Here is a tiny trained network, its code and every weight. The questions are about switching its units off for an input and a class, where a switched-off unit gives its printed mean instead of its output.

import numpy as np


def w(rows, s, z=0):
    codes = np.array(rows[::2]) - 128.0
    scale = np.full(codes.shape[1], s)
    scale[-1] = z or s
    return codes * scale


def f(y):
    return y / 2 * (1 + np.tanh(0.7978845608 * (y + 0.044715 * y**3)))


def log_softmax(a):
    a = a - a.max(-1, keepdims=True)
    return a - np.log(np.exp(a).sum(-1, keepdims=True))


def net(x, mask):
    res = np.array(x, float).reshape(1, 5) / 4 @ E
    y = f(res @ A[0][:, :-1].T + A[0][:, -1])
    res = res + np.where(mask, y, B[0][:, -1]) @ B[0][:, :-1]
    return log_softmax(res[-1] @ U[:, :-1].T + U[:, -1])


A, B = {}, {}
E = w([
[101,117,178,188,186,153,194,110,126,128,76,177],'x0',
[160,126,133,159,132,126,119,154,36,107,124,141],'x1',
[149,3,127,124,93,121,184,128,152,139,89,77],'x2',
[104,168,185,171,187,138,112,68,191,184,76,127],'x3',
[56,92,162,70,82,143,125,99,64,87,65,162],'x4',
],0.012)
A[0] = w([
[145,63,139,175,120,122,193,152,85,129,126,223,216],'n0',
[77,163,97,101,110,104,80,111,89,88,216,133,161],'n1',
[93,235,160,153,197,182,124,59,138,170,147,137,236],'n2',
[97,203,165,178,245,178,71,82,179,142,99,207,221],'n3',
[204,111,102,109,141,141,114,129,222,196,159,96,249],'n4',
[173,102,74,189,159,105,113,151,207,93,151,74,239],'n5',
[159,129,130,143,120,125,106,237,98,84,147,192,160],'n6',
[153,160,99,154,71,110,199,97,152,158,202,1,198],'n7',
[170,150,102,115,105,168,71,156,77,89,183,106,237],'n8',
[130,72,184,144,67,145,175,68,117,135,82,66,244],'n9',
[85,105,145,218,156,176,144,156,72,154,236,112,160],'n10',
],0.0072,0.0017)
B[0] = w([
[228,155,70,140,84,206,221,130,170,108,31,156,191],'n0',
[132,118,119,104,87,60,100,149,30,149,213,176,179],'n1',
[68,212,185,244,234,41,206,58,138,102,191,174,228],'n2',
[65,132,255,231,179,135,190,25,132,61,199,196,254],'n3',
[85,177,203,76,184,132,163,215,212,234,220,39,207],'n4',
[142,169,131,132,128,163,136,150,239,222,126,99,197],'n5',
[232,213,117,122,85,137,65,186,64,98,122,201,173],'n6',
[54,184,52,195,63,83,49,159,173,180,108,54,192],'n7',
[111,141,103,151,63,27,71,99,94,131,160,106,185],'n8',
[82,56,206,93,87,164,182,100,171,120,46,120,211],'n9',
[134,203,89,187,105,145,152,115,175,133,81,158,161],'n10',
],0.0064,0.012)
U = w([
[168,120,98,95,60,49,27,176,40,94,161,110,152],'0',
[129,2,141,63,87,229,139,111,125,114,59,86,233],'1',
[114,142,105,130,114,100,88,235,192,231,157,34,91],'2',
[124,173,156,197,220,97,115,97,132,115,171,178,146],'3',
[251,160,27,170,114,199,100,140,96,105,106,154,9],'4',
],0.008,0.0014)

Each question gives the input, the list of numbers given to net, and the class t.
The units are the neurons (one row each of A and B). Each row of codes is followed by its name. A weight is (code - 128) times the scale printed after its matrix; where a second scale follows, it is the last column's (A, B and U).
mask holds one flag per neuron, in row order. A switched-off neuron (its flag False) gives its mean, the last column of its row in B, instead of its output. The means were averaged over made-up inputs and are rounded, as every weight is.
A unit's drop is (log p(t) with every unit on - log p(t) with that unit switched off) / (log p(t) with every unit on - log p(t) with every unit switched off).
The circuit of an input: a set's keep is (log p(t) with only the set's units on - log p(t) with every unit switched off) / (log p(t) with every unit on - log p(t) with every unit switched off). Starting from all 11 units, units are removed one at a time, each time the one whose removal leaves the highest keep (on an exact tie, the one counted first), for as long as the keep stays at least 0.8.
circuit, biggest first: the units of the circuit, biggest drop first
unit that matters most: the unit with the biggest drop
top k neurons: the k neurons with the biggest drops, biggest first
drop when u is switched off: that unit's drop, to one decimal
input [4,8,3,7,7], class 1: unit that matters most : n9
input [7,5,-7,-6,4], class 4: circuit, biggest first : [n0 n6]
input [-4,-3,1,-7,-1], class 0: circuit, biggest first : [n1 n8]
input [4,6,-7,-6,5], class 0: top 2 neurons : [n1 n8]
input [-1,7,3,-2,2], class 4: top 3 neurons : [n0 n6 n4]
input [1,0,0,-7,-5], class 2: top 2 neurons : [n5 n7]
input [-1,3,3,-3,2], class 1: top 3 neurons : [n2 n7 n1]
input [7,-8,3,0,-7], class 2: top 3 neurons : [n4 n5 n7]
input [4,-5,7,-1,-1], class 1: drop when n9 is switched off : 0.7
input [3,6,3,-5,3], class 4: drop when n0 is switched off : 0.4
input [6,4,2,-3,-5], class 4: drop when n1 is switched off : 0.0
input [-1,-7,-4,-2,-6], class 2: drop when n4 is switched off : 0.1
